Here is a tiny trained network, its code and every weight. The questions are about switching its units off for an input and a class, where a switched-off unit gives its printed mean instead of its output.

import numpy as np


def w(rows, s, z=0):
    codes = np.array(rows[::2]) - 128.0
    scale = np.full(codes.shape[1], s)
    scale[-1] = z or s
    return codes * scale


def f(y):
    return np.maximum(y, 0)


def log_softmax(a):
    a = a - a.max(-1, keepdims=True)
    return a - np.log(np.exp(a).sum(-1, keepdims=True))


def net(x, mask):
    res = np.array(x, float).reshape(1, 4) / 4 @ E
    y = f(res @ A[0][:, :-1].T + A[0][:, -1])
    res = res + np.where(mask, y, B[0][:, -1]) @ B[0][:, :-1]
    return log_softmax(res[-1] @ U[:, :-1].T + U[:, -1])


A, B = {}, {}
E = w([
[119,153,134,51,254,160],'x0',
[131,130,128,132,130,132],'x1',
[173,231,202,41,40,194],'x2',
[37,182,35,157,108,188],'x3',
],0.0079)
A[0] = w([
[171,208,179,65,54,199,53],'N1',
[189,123,178,107,122,99,156],'N2',
[166,210,178,52,52,195,119],'N3',
[9,191,34,172,112,211,26],'N4',
[207,95,177,104,135,70,2],'N5',
[191,109,184,99,155,88,73],'N6',
[48,206,73,135,105,209,117],'N7',
[161,116,135,190,2,99,80],'N8',
[149,100,115,207,13,99,57],'N9',
[139,153,132,64,218,170,49],'N10',
],0.0067,0.0048)
B[0] = w([
[104,55,81,211,204,40,229],'N1',
[153,117,143,93,81,156,197],'N2',
[122,80,58,199,192,53,254],'N3',
[180,13,254,90,98,102,199],'N4',
[181,23,190,88,94,124,167],'N5',
[141,96,161,100,90,131,180],'N6',
[187,48,199,78,73,127,208],'N7',
[50,198,206,69,190,130,210],'N8',
[41,188,210,70,199,105,202],'N9',
[44,187,223,66,186,118,180],'N10',
],0.0075,0.0066)
U = w([
[116,72,87,248,193,78,68],'0',
[194,71,170,78,52,148,70],'1',
[40,225,172,70,176,134,88],'2',
[142,154,106,134,114,138,251],'3',
[169,189,67,165,79,181,197],'4',
[170,212,85,172,78,195,65],'5',
],0.012,0.014)

Each question gives the input, the list of numbers given to net, and the class t.
The units are the neurons (one row each of A and B). Each row of codes is followed by its name. A weight is (code - 128) times the scale printed after its matrix; where a second scale follows, it is the last column's (A, B and U).
mask holds one flag per neuron, in row order. A switched-off neuron (its flag False) gives its mean, the last column of its row in B, instead of its output. The means were averaged over made-up inputs and are rounded, as every weight is.
A unit's drop is (log p(t) with every unit on - log p(t) with that unit switched off) / (log p(t) with every unit on - log p(t) with every unit switched off).
The circuit of an input: a set's keep is (log p(t) with only the set's units on - log p(t) with every unit switched off) / (log p(t) with every unit on - log p(t) with every unit switched off). Starting from all 10 units, units are removed one at a time, each time the one whose removal leaves the highest keep (on an exact tie, the one counted first), for as long as the keep stays at least 0.8.
units of the circuit, in order: the units of the circuit, biggest drop first
most important unit: the unit with the biggest drop
top k neurons: the k neurons with the biggest drops, biggest first
drop when u is switched off: that unit's drop, to one decimal
input [-6,8,3,8], class 1: most important unit	N4
input [1,1,7,1], class 0: top 2 neurons	N1, N3
input [-8,-1,-3,2], class 2: units of the circuit, in order	N9, N8
input [2,3,-3,8], class 1: units of the circuit, in order	N4, N7
input [-3,8,-5,8], class 1: units of the circuit, in order	N4, N7
input [-5,-3,-1,1], class 2: top 2 neurons	N9, N8
input [-5,-4,1,5], class 1: top 3 neurons	N4, N7, N10
input [0,-2,-3,-2], class 4: top 2 neurons	N1, N3
input [8,4,-6,2], class 2: top 2 neurons	N10, N3
input [6,6,-4,-4], class 2: top 3 neurons	N10, N3, N1
input [-8,-2,-4,-3], class 2: top 2 neurons	N9, N8
input [-4,5,-3,-7], class 1: top 3 neurons	N5, N3, N1
input [-4,3,7,0], class 0: units of the circuit, in order	N1, N3
input [-7,7,6,6], class 2: most important unit	N8
input [-3,-3,-2,0], class 4: top 4 neurons	N1, N3, N10, N4
input [5,1,7,-7], class 0: drop when N7 is switched off	0.1
input [-3,5,-3,0], class 3: drop when N7 is switched off	-0.1
input [2,7,-5,2], class 3: drop when N10 is switched off	-0.1
input [-5,-1,-1,-2], class 2: drop when N9 is switched off	0.2
input [-8,2,-6,1], class 2: most important unit	N9
